[ 1.49 -0.74  0.03  0.18 -0.59 -0.27 -3.48  1.49 -2.02  0.12 -0.80  0.04
 -0.92  7.41 -1.22  1.24  0.14]  U
[ 1.98 -1.33  1.17  0.78 -0.26 -0.45 -2.99  0.94 -1.32  1.21 -0.48 -0.34
  0.22  1.38 -3.60  0.91  1.71]  U
[ 1.66  1.26  0.52 -0.36 -0.66 -0.52 -1.17  1.29 -2.35 -0.45 -0.67 -0.33
  1.69 -0.66 -0.21 -0.93 -3.66]  U
[ 0.10 -0.75  0.29 -1.25 -1.92 -0.04 -0.61  2.09 -2.59 -0.52  0.95  0.63
  1.93  2.44 -5.68  2.41  0.51]  U
[ 1.34 -1.85  1.39  1.03 -0.35 -1.00 -2.85  1.51 -1.32  1.19 -1.05  0.00
 -0.61  0.35 -1.34  0.92 -0.06]  U
[ 1.35  0.57 -0.02  0.95 -1.83 -0.29  0.25  0.21 -1.63  0.98  1.61 -0.52
 -0.33 -0.49  1.44 -0.62  0.61]  U
[ 0.95  3.71  0.12 -0.06  0.63 -1.38 -0.97  0.56 -1.27  0.39  0.49  0.76
  0.97  1.89 -0.82  0.65 -1.54]  U
[ 0.88 -0.06  0.31  0.26 -0.60 -0.88 -1.27  1.04 -1.37 -0.40 -0.39  0.80
 -1.51 -1.07 -0.99 -0.30  0.69]  U
[ 2.06 -1.22  1.31  0.40 -1.27 -1.10 -2.74  1.93 -1.25  0.95 -2.54 -0.12
 -0.28  1.16 -2.00  0.20 -0.30]  Y
[ 3.89 -1.46  5.33  0.27 -0.48 -0.64 -2.74  1.87 -3.99  0.58 -0.48  1.19
 -0.83  1.21 -1.47  0.49 -0.72]  U
[ 1.29 -0.10  1.32  0.45 -2.07 -0.32 -1.49  0.81 -0.88  0.25 -2.09 -0.64
 -0.56  0.21 -1.00  0.18  1.16]  U
[ 2.02 -4.17 -0.49 -0.22 -0.41 -0.56 -4.08  2.99 -3.09  0.86 -2.54 -0.95
  0.13  1.82 -6.42  1.52 -0.28]  Y
[ 1.01 -0.40  0.51  0.26 -0.29 -0.08 -1.64  0.20 -1.24  1.67 -0.92  0.29
 -0.31  0.46 -2.01  1.15 -0.32]  U
[ 2.33 -0.50  1.27  0.97 -0.55 -0.20 -2.74  1.17 -2.58  1.99  0.03 -0.08
  0.01  0.76 -1.44  0.50  0.30]  U
[ 1.91 -1.10  0.76  0.65 -0.59 -0.62 -3.41  1.32 -1.24  0.54 -0.98 -0.82
 -0.02  1.59 -2.35  1.52 -0.28]  U
[ 1.90 -0.32  1.30  0.53 -1.27 -1.23 -3.22 -0.18 -1.22  0.99 -0.48  0.55
 -0.87  0.42 -0.02  0.03 -0.07]  U
[ 1.48 -0.33  0.50  0.67 -0.08  0.80 -2.01 -0.14 -1.09  0.50  0.49  0.51
  0.92  0.80 -1.71  0.77  0.40]  U
[-0.12 -2.91 -0.23  0.03 -0.27 -0.63 -0.74  1.09 -0.56  0.95 -0.63 -0.56
 -0.48  1.17 -3.54 -0.80  0.45]  U
[ 0.39 -1.26  1.18 -0.14 -0.52 -0.45 -1.26  1.26 -2.43  1.11 -1.80 -0.51
  0.72  2.16 -4.51  1.39  2.51]  U
[ 1.36 -1.28 -0.22  0.67 -1.88 -0.41 -1.76  1.78 -1.25  0.26 -0.86  0.24
 -0.15  0.69 -1.21  0.90  0.39]  U
[ 2.38 -0.54  1.62  0.47 -0.92 -1.05 -1.62  0.56 -0.49  0.49 -1.40 -0.42
  1.19  1.59 -1.06  0.33  0.55]  U
[ 1.86 -1.48  2.13 -0.35  0.18 -1.49 -3.99  2.23 -1.51  1.68 -0.76  0.41
  1.11  1.77 -5.41  1.04 -0.73]  M
[ 0.29  0.84 -1.79 -0.50  0.43 -0.27 -2.01  1.50 -1.31  0.01 -0.44 -0.21
 -0.49  1.29 -3.40  1.19  1.45]  U
[ 1.92  0.29  0.74  0.85 -0.61 -0.25 -1.87  0.09 -1.17  0.79  1.19 -2.55
 -0.32  1.05 -1.96  0.78  0.81]  U
[ 1.80 -2.32  1.13  0.71 -0.59 -0.53 -2.22  1.20 -1.04  2.44 -1.87 -1.90
 -0.76  0.72 -4.57  1.96  0.86]  U
[ 0.61 -1.53  1.04 -1.21  0.32 -1.41 -2.41  1.54 -0.72  1.05 -2.30  0.46
 -0.11  0.03 -1.84  0.67 -0.91]  U
[ 0.74  0.45  0.57 -1.04 -0.76 -0.49 -2.46  1.06 -2.04  1.02 -0.16 -1.07
 -0.64  2.12 -2.17  0.47  0.73]  U
[ 2.83 -0.59  0.75  0.91 -0.55 -4.23 -4.81  3.65 -1.72  1.04 -0.51  0.89
 -0.47  2.75 -2.70  1.04  1.43]  U
[ 2.25 -1.40 -2.43 -0.23  0.80 -0.36 -4.65  1.18 -2.06  0.11 -0.63 -0.08
 -0.01  2.22 -1.88  0.97  1.10]  U
[ 1.52 -0.85  0.31  0.63  0.04 -0.12 -2.05  1.08 -1.50  0.35 -0.66 -1.18
 -0.16  0.02 -1.72  0.41  0.86]  U
[ 1.59  0.90 -0.24  0.07 -1.06 -0.28 -1.75  1.32 -2.78  0.68  0.46 -0.58
  0.67  1.59 -2.36 -0.12  1.05]  U
[-0.28 -4.20  0.33 -0.31  0.49 -1.81 -3.33  3.19 -1.92 -0.19 -2.71 -0.43
 -1.29  1.63 -7.41  1.67  0.68]  U
[ 1.33  0.89  1.03 -0.58 -1.36 -0.62 -1.51  1.13 -3.16 -0.17 -0.55 -0.73
  0.38  2.10 -1.43  0.04  0.08]  U
[ 0.60  0.06  1.68  0.53 -0.52 -0.44 -0.12  0.82 -1.46  0.46 -1.19  0.06
  0.83  1.16 -1.09 -0.12  0.42]  U
[ 1.65 -1.97 -2.24  0.52  0.41 -0.83 -4.32  0.71 -0.87  0.75 -1.36  0.60
 -0.76  3.03 -3.25  2.46  0.90]  U
[ 1.02 -1.77 -0.84  0.66  0.33 -1.47 -2.25  0.80 -0.05  1.25 -0.35  2.62
 -0.95  0.81 -1.13  1.42  0.50]  U
[ 0.77 -1.32  1.41  0.68 -1.47 -0.08 -0.79  0.45 -0.76  0.93 -0.90 -0.01
 -1.19  0.60 -0.99  0.67  0.48]  U
[ 2.41 -1.68  0.52  0.04 -0.15 -0.67 -2.83  1.93 -2.15  0.57 -1.55 -0.39
 -0.75  2.21 -3.98  0.75  0.10]  Y
[ 1.83 -0.42 -0.15  0.24 -0.42 -1.01 -2.54  1.42 -1.61  0.81 -1.50 -1.70
 -0.76  0.34 -0.85  0.48  0.70]  U
[ 1.54 -1.61  1.80 -0.45 -0.70 -1.11 -2.30  0.88 -1.67  0.91 -1.16  0.54
 -0.31  1.93 -2.97  0.24 -0.76]  U
[ 1.59 -2.34  1.07  0.52 -0.48 -0.52 -1.29  0.96 -1.10  0.92 -1.11  0.19
 -1.50 -0.43 -0.64  0.55 -0.40]  U
[ 1.30 -1.66 -2.35  0.56 -0.82 -0.68 -3.63  1.34 -0.79  1.50  0.11  0.17
  0.09  3.56 -2.39  1.31  0.99]  U
[ 1.52 -2.24  0.71  0.42 -1.12 -0.44 -2.98  3.09 -3.69  2.26 -1.92 -0.63
  0.41  0.92 -5.81  2.06  1.15]  U
[ 2.19  0.76 -0.18  0.98 -0.35 -0.49 -2.42  1.44 -1.92  0.64 -0.17  0.26
  0.17  0.11  0.16 -1.29 -0.53]  U
[ 2.87 -1.22 -1.54  0.00 -0.15 -1.01 -4.17  0.36 -1.69  0.17 -0.11  0.47
 -0.25  2.23 -1.21  1.76 -0.17]  U
[ 1.46  0.14 -0.38 -0.54 -0.17 -1.60 -2.56  1.06 -2.33 -0.20 -1.46 -0.17
  1.85  0.50 -2.18 -0.28 -0.04]  U
[ 2.12 -1.20  2.06  0.67 -1.53 -1.37 -1.07  3.33 -2.56  1.31 -1.76 -1.10
 -0.97  0.51 -5.00  0.24  0.40]  U
[ 1.58 -0.67 -0.94  0.20 -0.39 -0.60 -2.51  1.68 -2.22  0.61 -0.84  0.69
 -1.69  0.53 -2.04  1.51  1.16]  U
[ 3.21  3.01  0.45 -0.04 -1.67 -0.13 -2.99 -0.08 -2.65  0.26 -0.51 -2.50
  0.50  0.20 -0.11 -1.64  1.18]  U
[ 2.05  0.97 -1.27  0.02  2.41 -0.21 -3.16 -0.76 -1.52  0.13  1.08 -0.64
  0.90 -0.02  0.24  1.41  0.55]  U
[ 3.66 -1.05  0.65  0.66 -0.02 -1.11 -7.36  1.97 -3.82  2.02  0.46  1.60
 -1.32  4.18 -4.50  3.00  1.09]  U
[ 1.45  0.40  0.48  0.18 -0.04 -2.53 -2.86  0.82 -2.71  0.23 -2.43  0.28
  1.62  1.29 -2.20  0.18 -0.05]  U
[ 1.11 -1.83 -1.34  0.37  1.64  0.65 -3.78  1.26 -2.03  0.48  0.64 -0.63
  0.22  0.42 -2.92  1.83  0.51]  U
[ 0.15 -0.36 -3.37 -0.28 -0.69  0.02 -4.08  1.17 -2.30  0.60 -0.63 -0.70
 -0.11  1.40 -2.17  0.12  0.87]  U
[ 1.71 -1.92 -0.05  1.48 -0.94 -0.48 -2.35  1.91 -1.90  0.73 -1.77  0.22
 -0.50  0.41 -2.90 -0.41  0.83]  U
[ 1.81  0.72  0.31  0.32 -0.65 -0.25 -1.75  0.52 -2.01  0.89 -0.68  0.12
 -0.27  1.45 -0.23  0.65  1.20]  U
[ 1.67  0.76 -0.14  0.24 -0.83 -0.62 -1.77  0.41 -1.54 -0.54  0.41  0.85
  0.28  1.20 -0.74 -0.28  0.34]  U
[ 0.21 -0.75  0.73  0.51  0.14  0.30 -1.43  0.29 -2.04  0.68 -1.36 -0.57
  0.01 -0.28 -1.43  1.18  0.85]  U

[-1.73  2.17 -0.98 -4.04 -2.10  0.36 -0.82  0.35  0.23 -1.02  0.20  2.89
 -1.35 -1.37 -0.56  1.37  0.05]  ZG
[-0.71  0.56 -1.67 -2.88 -2.24  1.99 -1.35 -0.68  2.20  1.07  3.15 -1.01
 -5.19 -1.77 -0.31  0.38 -0.81]  Dn
[-0.77  1.08 -0.34 -1.22 -1.11 -0.66  1.21 -0.20  2.47 -0.88 -0.40  0.18
 -2.62 -0.68  0.86  3.02  0.16]  Dn
[-0.87  1.63 -1.92 -4.48 -2.83  0.79 -0.41  0.46  0.05 -0.55  0.29  1.42
 -2.58 -1.18 -1.87  0.55 -3.31]  JC
[ 1.32  0.99 -1.95 -1.77 -3.20  3.10 -1.10 -0.81  2.89 -2.53  0.78 -0.15
 -3.44 -2.03 -1.37  0.91 -1.80]  JC
[-0.54  2.78 -1.20 -2.90 -3.00  0.23  0.07 -1.47  4.97 -1.73 -1.44 -0.09
 -4.93 -0.89  0.09  0.62 -0.90]  JC
[-1.07  0.79 -4.03 -4.37 -2.82  2.30  0.82 -1.88  2.91 -1.28  0.54  1.45
 -1.37 -0.28  0.28  0.72 -0.73]  JC
[-0.13  1.80 -1.94 -2.31 -2.67  2.64 -0.34 -0.49  1.84 -0.77 -0.67  2.39
 -5.79 -0.41 -0.58  0.98 -1.54]  JC
[-0.60  2.39 -0.18 -0.37 -2.59  0.41 -1.83  0.64  3.93 -0.93  0.40 -0.95
 -4.62 -1.20 -0.67  2.67 -1.01]  ZG
[-1.41  2.02 -1.66 -2.91 -3.67  3.22 -0.46  0.02  2.39  0.43  0.62  1.86
 -2.60 -1.11 -0.84  1.79 -1.73]  Dn
[-0.66  1.80 -1.93 -3.23 -2.05  1.63 -0.10  0.44  1.15 -1.26  0.28  1.28
 -4.11 -1.21 -2.03  0.14  0.21]  JC
[-1.95  1.20 -2.88 -3.85 -2.83  3.26 -0.83 -1.27  4.70 -1.92 -1.07  3.07
 -5.46 -1.10 -0.16 -0.54  0.23]  JC
[-0.87  0.77  0.75 -1.36 -2.33  0.94 -0.48 -1.31  3.59 -1.63 -0.93 -2.08
 -7.78 -0.70  0.98  0.11  0.29]  Dn
[-0.51  1.71 -1.28 -2.14 -2.15  2.29  0.89 -1.39  4.24 -1.96  1.34  1.91
 -4.13 -0.70 -0.86  0.77 -1.44]  ZG
[-0.51  3.37 -2.39 -1.92 -2.67  0.68 -0.39 -1.26  5.31 -0.95 -1.10  4.09
 -6.81  2.77  0.46 -0.74 -2.48]  ZG
[ 0.06  2.58 -2.40 -4.10 -2.78  0.49 -1.38 -0.96  1.79 -1.93 -0.77  3.17
 -5.63 -2.00  1.17  0.82 -2.30]  JC
[ 0.02  1.80 -2.02 -1.98 -1.87  2.32 -1.32 -1.66  3.66  0.37 -0.87  5.41
 -5.14  0.97  0.02  1.02 -1.91]  ZG
[-0.90  2.62 -0.88 -2.30 -1.11  2.00 -0.06  1.12  4.62 -1.19 -0.63  2.96
 -5.12  1.76 -2.48  0.17 -2.95]  ZG
[-0.48  0.64 -0.08 -2.89 -2.24  0.39 -1.65 -2.64  2.15 -0.54  1.53  1.26
 -2.44 -0.16 -0.94 -0.21 -1.37]  JC
[-1.85  2.62 -4.36 -5.28 -3.61  1.37 -0.70 -2.71  6.63 -2.03 -0.21  5.27
 -7.00  0.32 -0.05 -0.91 -1.95]  ZG
[-2.45  0.88 -2.57 -1.73 -1.17  0.17 -0.88  0.76  1.25  1.87  2.40 -1.37
 -2.59 -1.27 -0.50  0.11  1.48]  Dn
[ 0.07  2.10 -1.65 -3.85 -2.19  1.98  0.26 -1.92  6.43 -0.10  1.17  2.70
 -5.26  0.63 -0.20  1.64 -2.10]  Dn
[ 0.36  1.52  0.13 -2.41 -2.48  1.07 -0.03 -1.59  3.69 -0.16  0.12 -0.96
 -3.01 -0.34  0.26  1.19 -2.51]  Dn
[-1.62  2.58 -3.12 -4.59 -2.67  2.67 -0.95 -0.97  2.49 -3.58  0.75  3.15
 -5.91 -0.47 -0.35  0.83 -2.56]  ZG
[-1.67 -0.63 -1.06 -0.29 -0.53  2.17 -1.52 -0.45 -2.79  1.84  1.02 -1.29
 -1.81 -1.50  0.95  0.61 -1.93]  Dn
[-0.89  0.58 -2.59 -1.85 -0.20  4.93 -1.24  0.52  2.51 -0.67  1.42 -0.70
 -6.51 -0.02 -1.11  0.92 -1.40]  JC
[-0.28  2.79 -2.85 -3.72 -1.14  2.03 -0.72 -2.49  2.03 -0.73  1.59 -1.71
 -3.95  0.02  0.06  1.52 -2.61]  Dn
[ 1.80  1.17 -1.04 -1.82 -0.67  0.25 -2.30  1.17  0.61  0.57  0.17 -0.26
 -3.57  1.12 -0.38 -1.17  0.16]  ZG
[-0.62  3.17 -2.19 -2.81 -1.59  0.48 -1.44 -1.96  5.61 -3.26 -0.15  1.83
 -6.66  0.17 -0.27  0.69 -0.09]  Dn
[-0.18  2.35 -1.29 -2.08 -2.65  0.94 -1.17 -1.60  3.75 -1.66  0.07  2.34
 -7.37  0.93  0.02  0.89 -4.23]  Dn
[-0.74  2.23 -2.44 -2.95 -0.66  1.79 -1.71 -0.64  4.29 -0.47  0.38  2.85
 -7.10 -0.37 -0.96  1.17 -1.65]  ZG
